The symbols move the nodes like this.
from | * ^ §
z908 | z265 z189 z509
z324 | z763 z603 z732
z181 | z216 z125 z781
z440 | z666 z592 z271
z678 | z754 z397 z626
z605 | z221 z759 z746
z333 | z125 z489 z96
z602 | z569 z69 z754
z606 | z333 z520 z125
z268 | z36 z189 z666
z592 | z490 z733 z507
z603 | z588 z91 z79
z763 | z732 z588 z602
z189 | z241 z524 z375
z729 | z507 z437 z729
z520 | z489 z63 z241
z509 | z759 z645 z267
z113 | z733 z265 z645
z375 | z362 z908 z268
z746 | z592 z113 z490
z91 | z324 z569 z413
z754 | z96 z477 z603
z79 | z588 z79 z413
z661 | z819 z42 z720
z489 | z722 z666 z630
z367 | z189 z490 z105
z371 | z666 z36 z105
z286 | z645 z413 z774
z524 | z267 z221 z440
z645 | z774 z208 z908
z516 | z602 z63 z35
z722 | z104 z105 z606
z267 | z91 z908 z733
z125 | z96 z722 z124
z808 | z91 z720 z808
z618 | z440 z746 z221
z63 | z603 z335 z397
z104 | z520 z507 z489
z69 | z397 z662 z477
z208 | z221 z819 z91
z490 | z524 z605 z268
z362 | z268 z367 z36
z720 | z569 z763 z413
z588 | z79 z603 z216
z335 | z662 z181 z125
z437 | z181 z333 z216
z583 | z35 z781 z63
z733 | z605 z509 z221
z626 | z603 z516 z588
z732 | z661 z413 z819
z781 | z480 z124 z335
z241 | z722 z267 z362
z271 | z729 z375 z507
z630 | z606 z63 z333
z216 | z781 z729 z480
z480 | z335 z437 z662
z221 | z746 z267 z592
z124 | z437 z606 z181
z662 | z371 z63 z35
z42 | z324 z216 z763
z413 | z208 z661 z808
z569 | z413 z732 z208
z774 | z908 z808 z265
z105 | z104 z729 z520
z477 | z35 z35 z602
z507 | z781 z268 z666
z96 | z181 z630 z437
z265 | z733 z286 z645
z666 | z105 z271 z104
z759 | z618 z774 z113
z397 | z477 z583 z516
z36 | z268 z241 z729
z35 | z63 z480 z181
z819 | z720 z808 z569

The rows follow the links: the fewer symbols apart two nodes are, the more alike their rows tend to be.

Each row is also shifted at random along 6 hidden directions that mean nothing.

Row, then node:
6	3	0	7	12	12	0	-4	8	-3	30	-15	0	13	-3	-13	8	10	8	12	9	2	-19	13	7	-8	28	-28	11	5	16	-15	9	4	7	-10	-3	25	10	-3	-18	-17	-18	1	-1
node: z35
11	-2	0	-1	13	13	-5	7	-3	-5	26	6	-3	13	0	-17	-5	2	5	9	7	6	3	12	1	2	5	-13	-1	21	27	-7	-7	-3	-3	-6	16	6	3	-11	-18	-7	-20	6	7
node: z477
2	14	-5	15	2	5	8	-6	14	1	-3	-2	-1	14	11	-3	7	-7	-5	23	-4	1	-1	7	-2	8	-1	-13	-9	-21	-17	-9	4	-4	-4	15	-4	2	16	20	-9	-3	2	-5	-4
node: z480
9	0	-3	0	-14	-12	4	2	6	14	-12	1	0	-14	-8	14	1	-14	-2	-23	6	11	2	-8	2	-2	4	-2	-8	35	14	2	-7	-12	7	11	4	-2	-6	16	7	-5	11	-11	-2
node: z507
-13	13	-15	-4	-24	-13	-8	9	-10	7	-4	24	16	-3	3	28	-2	1	-27	-15	18	-14	0	-19	2	26	-29	12	-22	-15	6	-5	-3	10	-13	3	18	-5	-16	15	-1	1	0	21	-2
node: z268
-51	13	4	8	2	-7	-10	-9	27	5	2	-36	14	-8	8	15	15	6	-13	10	-8	-8	-7	1	0	-18	-6	9	5	-4	3	-1	1	20	23	21	-33	18	15	21	6	-19	13	-30	-28
node: z124
-4	5	-10	12	1	9	-9	-10	10	-8	8	-9	-6	3	3	-19	-9	-4	18	7	-7	-7	-12	-11	-2	7	12	-7	8	-23	2	-4	-1	4	4	-8	-10	10	5	-23	-13	6	-4	15	6
node: z603
-16	12	-6	20	-12	-11	-1	-5	8	10	-12	20	-2	-6	9	0	-4	-8	3	13	-33	2	24	-7	2	23	-33	20	-24	-43	-30	-3	-3	17	-17	13	-17	-21	14	6	-19	26	16	4	-10
node: z42
-17	-6	2	-7	8	-23	4	5	12	26	-8	-23	3	-16	0	0	-10	0	-16	-10	-22	11	14	10	-26	-20	23	15	2	24	1	15	-9	-8	6	0	-5	-13	16	-7	23	0	24	-11	13
node: z324
-13	-9	5	0	1	-16	8	-7	10	19	-1	-17	2	-19	-5	-1	2	10	5	-13	-21	6	7	10	-9	-19	23	6	13	1	-17	9	6	8	-2	-7	-22	-7	14	-5	17	3	14	-14	2
node: z413
0	1	-3	3	-9	-2	17	-18	-7	3	2	12	-6	0	14	-3	1	21	10	1	8	-20	-18	-14	22	7	-7	7	16	-57	-29	-16	10	21	-1	-8	-19	15	-3	11	-20	0	-1	6	-8
node: z189
-12	2	12	-3	2	0	-18	0	-3	-5	-3	-9	6	10	5	15	3	3	-14	6	-2	-7	2	9	-22	-6	-21	7	-12	-16	-6	-14	-9	-9	10	13	10	-9	3	1	6	-4	-7	12	0
node: z630
28	-11	11	11	3	7	-2	0	-3	-4	18	14	-18	-4	-8	-5	-22	-9	43	-13	-3	0	-11	4	33	-12	-15	14	21	17	16	-28	-27	-12	13	-1	-10	3	-9	-16	-33	-2	-21	4	-14
node: z722
9	0	1	-5	4	3	-1	-8	9	7	10	-9	4	-4	14	-20	9	17	-7	8	-7	6	21	-3	-17	-6	-1	1	-6	-6	5	1	-9	19	6	15	-2	0	21	8	-5	0	3	-17	5
node: z602
-12	-4	11	16	-15	6	-9	-16	2	-5	6	17	-11	-2	-12	3	-1	1	42	-14	-8	2	-5	-2	21	8	-20	-3	-4	-30	-12	-30	4	5	6	3	-16	0	-7	-4	-28	6	-13	8	-19
node: z104
4	7	-4	5	-24	-6	-18	0	-6	0	0	14	7	-2	-15	28	11	-8	-1	-24	12	-1	-10	-11	-2	16	-10	-12	-23	-7	4	-16	7	-2	-6	0	13	0	-15	4	0	2	-8	24	0
node: z666
-24	10	-7	-9	-1	3	-26	-3	7	-2	20	-30	25	4	2	6	26	20	-30	0	17	-6	-9	-2	-33	-4	21	-29	-13	-1	23	1	15	19	8	-3	10	21	9	3	18	-21	-9	6	10
node: z516
-25	-9	-3	-6	-7	15	0	4	1	-12	-21	8	0	-2	6	-8	-2	1	3	5	4	3	27	0	2	9	-18	7	-2	0	-9	25	8	3	-7	8	1	-21	-9	3	19	11	2	-21	-6
node: z265
-33	-21	14	-22	7	-20	27	3	0	31	-15	-14	-11	0	9	-1	-20	13	-15	-12	7	5	2	22	-12	-30	24	12	18	20	-9	2	-4	-24	15	-5	6	-8	1	10	18	-14	12	-11	13
node: z362
-10	2	2	-5	10	8	-10	16	-7	-4	11	0	3	30	-4	2	0	-5	-22	15	15	7	1	27	-26	7	10	-27	-21	16	15	-7	7	-25	-13	-6	39	-4	2	-5	5	-8	-20	26	20
node: z583
-21	-1	-7	7	4	8	-4	6	9	-7	-7	7	-14	8	3	-22	-32	-21	21	10	-13	7	11	-1	5	11	-7	9	2	3	11	5	-13	-17	0	-2	6	-12	-3	-28	-13	14	-2	12	6
node: z588
8	2	15	5	8	3	-7	0	-9	-8	0	0	-6	20	2	12	-5	-3	-2	13	-2	-12	-12	15	-11	-1	-14	2	-2	-28	-21	-25	-6	-19	3	1	9	-5	2	-5	-7	0	-13	26	3
node: z333
10	3	5	-7	3	0	2	3	-24	-14	-17	24	-11	14	-7	5	10	-10	-6	7	0	5	-3	-13	-1	17	-13	-4	-21	-12	-14	7	14	-8	-9	-4	15	-3	-11	5	-6	16	10	14	4
node: z592
0	-2	5	-14	8	1	4	-19	14	8	-12	-34	5	1	26	-20	13	23	-22	11	-4	1	15	-4	-45	-20	12	-3	-1	-22	-16	5	-5	8	20	23	-2	0	26	17	21	-9	14	-21	14
node: z754
33	4	-16	2	-20	-2	17	0	-10	7	-13	32	-2	-3	19	4	-12	-1	-9	-3	14	-14	4	-20	13	25	-26	17	-4	-31	-19	-8	-13	4	-13	5	9	-11	-12	19	-9	10	2	12	4
node: z375
-4	8	7	-2	6	-7	-11	-1	4	2	0	-25	12	6	5	21	10	3	-29	9	4	-13	-14	11	-25	-13	-1	0	-2	-10	-8	-13	-4	-6	13	9	2	4	9	11	17	-16	0	8	0
node: z125

Where do the symbols, taken in turn from left to right, take each start?
Answers are names.
-40	-26	25	-8	5	-13	7	-6	7	20	3	-26	-17	-1	-23	4	-9	7	23	-30	2	17	-20	34	-3	-38	41	-17	22	31	4	-17	13	-32	24	-14	-6	6	0	-6	10	-20	-5	-4	4
* ^ § §: z104
-40	-15	10	1	-1	-4	14	-11	11	12	3	2	-13	-16	12	-17	-20	18	34	-11	-8	0	7	-4	41	-22	-16	33	30	-1	4	-9	-15	16	25	8	-35	5	-3	4	-27	-4	2	-33	-28
§ ^ ^ § §: z666
-21	-1	6	-13	7	5	-8	9	-4	2	2	2	4	19	6	-6	3	9	-24	13	6	12	23	19	-33	5	-4	-13	-26	6	6	0	4	-10	-5	7	32	-15	10	5	8	-2	-9	6	17
^ § ^ ^ ^: z333
56	5	-11	11	-1	-8	8	10	-6	11	-2	27	-5	-1	5	-8	-20	-20	2	5	-19	3	17	-5	-4	18	-11	18	-13	-8	-10	-6	-24	-10	-23	-1	13	-23	8	-15	-16	25	4	26	17
* § *: z720
26	8	-13	-10	-5	9	-5	2	-13	-19	-12	6	13	-7	1	7	20	-1	-19	1	12	-9	0	-28	1	13	-11	1	-6	1	2	25	7	18	-6	4	5	6	-12	7	17	6	8	-7	0
^ ^ * ^: z808
16	-12	14	-4	-1	-1	-1	-2	1	6	-1	-2	-7	-4	-2	2	-9	1	12	-16	1	4	4	8	-8	-17	-4	5	4	11	-2	-19	-18	-19	15	10	6	-10	-1	-1	1	-4	-9	0	4
§ § § §: z729
42	-12	7	-25	18	-11	23	24	-29	1	-17	19	-17	12	-4	-1	-17	-15	-21	-2	11	11	1	2	-3	-6	6	13	-1	48	12	16	-14	-38	-4	-9	39	-9	-14	-4	7	7	12	8	24
* ^ §: z592
23	-4	-4	4	3	-5	2	5	1	3	20	6	4	-26	-12	-2	-1	1	18	-15	-14	1	3	-6	31	-8	6	16	20	30	16	12	-7	21	-8	-12	-23	3	-2	-17	-7	5	3	-15	-11
* ^ ^: z908
3	-8	-1	4	-11	-5	23	4	-4	16	-12	33	-19	3	13	-8	-30	-6	15	-5	1	5	17	0	22	8	-25	24	1	-5	-12	-13	-22	-17	-6	10	5	-21	-7	9	-24	13	-3	1	-3
§ * § ^ *: z729
27	-17	11	-14	8	11	31	-10	-14	-6	-35	-2	-21	21	8	-19	0	8	-2	14	8	2	0	16	-25	-5	25	-17	12	-34	-57	11	25	-27	-8	-9	13	-17	3	8	29	8	9	1	27
^ ^ ^ ^: z808
-9	-17	15	-17	19	-2	20	-5	-18	-3	-4	-20	-15	12	-5	-5	6	19	-2	-1	12	-5	-33	15	-7	-22	48	-19	29	-8	-21	9	31	-12	4	-35	-2	16	-6	-8	22	-10	3	4	16
* ^ ^: z732
-17	4	7	10	3	5	-26	10	-3	-14	22	9	3	5	-9	15	-13	-7	15	1	-2	-9	-8	6	23	1	-33	15	1	7	26	-21	-16	0	7	0	-4	4	-11	-17	-24	-4	-22	13	-21
* ^ ^: z666
12	19	-10	24	-2	7	6	-11	17	-2	6	-1	2	5	7	1	10	-9	8	20	-4	-7	-14	-6	17	10	-3	-12	-1	-24	-11	-16	3	11	1	14	-20	19	11	18	-22	-5	0	-5	-16
§ * ^ *: z603
9	-13	4	-4	2	-15	7	9	1	19	3	-6	3	-16	-9	5	-6	1	-3	-17	-12	7	12	16	-5	-16	19	9	10	33	1	11	-5	-4	-7	-10	-6	-16	4	-8	20	2	5	-9	6
^ ^ §: z602
37	15	-8	12	6	-4	8	-2	19	6	6	-27	11	-5	6	11	6	-10	-14	6	3	-11	-22	-2	2	-16	19	-2	16	18	8	-8	-13	-3	12	11	-11	23	10	15	4	-21	6	-10	-3
* * * § §: z125
-33	-18	1	-7	2	11	4	11	5	-5	-15	4	-4	-5	-2	-11	-17	-2	13	-2	-2	12	32	17	7	-5	-4	10	11	33	5	29	2	-12	-5	1	1	-26	-10	-10	23	7	-3	-24	-4
§ § § §: z908
-6	-2	1	7	-20	-3	5	-10	11	15	-5	6	-5	-11	-1	3	1	1	16	-18	2	10	8	-4	8	-1	-8	-1	-7	-1	-3	-15	-5	0	6	17	-7	-4	1	17	-9	-1	0	-13	-10
* § § § §: z333
